Below is a small trained network, with its code and all its weights. Each question gives an input and a class and asks what happens when units are switched off, that is, made to give their printed mean instead of their output.

import numpy as np


def w(rows, s, z=0):
    codes = np.array(rows[::2]) - 128.0
    scale = np.full(codes.shape[1], s)
    scale[-1] = z or s
    return codes * scale


def f(y):
    return np.maximum(y, 0)


def log_softmax(a):
    a = a - a.max(-1, keepdims=True)
    return a - np.log(np.exp(a).sum(-1, keepdims=True))


def net(x, mask):
    res = np.array(x, float).reshape(1, 6) / 4 @ E
    y = f(res @ A[0][:, :-1].T + A[0][:, -1])
    res = res + np.where(mask, y, B[0][:, -1]) @ B[0][:, :-1]
    return log_softmax(res[-1] @ U[:, :-1].T + U[:, -1])


A, B = {}, {}
E = w([
[146,119,118],'x0',
[125,130,130],'x1',
[162,115,117],'x2',
[116,135,133],'x3',
[185,185,254],'x4',
[147,241,64],'x5',
],0.0082)
A[0] = w([
[118,105,64,78],'neuron 0',
[55,50,70,112],'neuron 1',
[118,63,167,66],'neuron 2',
[125,196,113,71],'neuron 3',
[30,78,28,103],'neuron 4',
[1,182,223,254],'neuron 5',
[222,158,214,107],'neuron 6',
[187,218,82,66],'neuron 7',
[131,40,153,175],'neuron 8',
[172,223,59,81],'neuron 9',
[74,41,143,131],'neuron 10',
[94,74,102,131],'neuron 11',
[89,28,187,87],'neuron 12',
[139,85,25,49],'neuron 13',
],0.0099,0.0061)
B[0] = w([
[98,73,205,166],'neuron 0',
[189,90,189,220],'neuron 1',
[1,152,126,165],'neuron 2',
[93,147,165,159],'neuron 3',
[182,28,176,237],'neuron 4',
[213,100,95,255],'neuron 5',
[184,44,163,236],'neuron 6',
[49,145,174,191],'neuron 7',
[50,223,48,222],'neuron 8',
[47,199,139,202],'neuron 9',
[85,225,93,206],'neuron 10',
[220,95,170,185],'neuron 11',
[54,220,119,205],'neuron 12',
[111,85,153,185],'neuron 13',
],0.0071)
U = w([
[167,78,172,48],'0',
[15,202,55,73],'1',
[179,146,6,253],'2',
],0.011,0.0066)

Each question gives the input, the list of numbers given to net, and the class t.
The units are the neurons (one row each of A and B). Each row of codes is followed by its name. A weight is (code - 128) times the scale printed after its matrix; where a second scale follows, it is the last column's (A, B and U).
mask holds one flag per neuron, in row order. A switched-off neuron (its flag False) gives its mean, the last column of its row in B, instead of its output. The means were averaged over made-up inputs and are rounded, as every weight is.
A unit's drop is (log p(t) with every unit on - log p(t) with that unit switched off) / (log p(t) with every unit on - log p(t) with every unit switched off).
The circuit of an input: a set's keep is (log p(t) with only the set's units on - log p(t) with every unit switched off) / (log p(t) with every unit on - log p(t) with every unit switched off). Starting from the 12 units with the biggest drops (on a tie, the unit counted first), units are removed one at a time, each time the one whose removal leaves the highest keep (on an exact tie, the one counted first), for as long as the keep stays at least 0.8.
circuit, biggest first: the units of the circuit, biggest drop first
unit that matters most: the unit with the biggest drop
top k neurons: the k neurons with the biggest drops, biggest first
drop of u: that unit's drop, to one decimal
input [-5,0,6,7,-7,-1], class 0: circuit, biggest first => neuron 4; neuron 1
input [3,1,-3,-7,-3,3], class 0: top 4 neurons => neuron 8; neuron 10; neuron 12; neuron 4
input [-2,5,-1,-3,-7,-1], class 0: circuit, biggest first => neuron 4; neuron 1
input [3,1,-2,0,2,-3], class 1: top 3 neurons => neuron 4; neuron 1; neuron 11
input [-6,-1,-4,-3,-3,-7], class 1: unit that matters most => neuron 12
input [-8,-7,3,4,-8,-4], class 0: top 2 neurons => neuron 4; neuron 1
input [7,-1,5,8,-6,8], class 1: top 2 neurons => neuron 9; neuron 7
input [1,-3,-6,-4,6,-7], class 1: circuit, biggest first => neuron 12; neuron 8
input [5,6,5,-4,-4,-7], class 1: circuit, biggest first => neuron 8; neuron 12
input [2,8,4,6,-8,-6], class 0: top 3 neurons => neuron 4; neuron 1; neuron 11
input [-4,4,-6,3,7,-8], class 1: top 3 neurons => neuron 12; neuron 8; neuron 2
input [1,6,8,0,2,8], class 1: top 2 neurons => neuron 9; neuron 7
input [8,-8,-1,-2,-7,6], class 0: drop of neuron 4 => 0.3
input [-5,-7,5,-6,-7,8], class 1: circuit, biggest first => neuron 9
input [1,8,-7,-1,3,-2], class 2: drop of neuron 5 => 0.2
input [0,-1,1,2,-8,6], class 0: drop of neuron 4 => 0.3
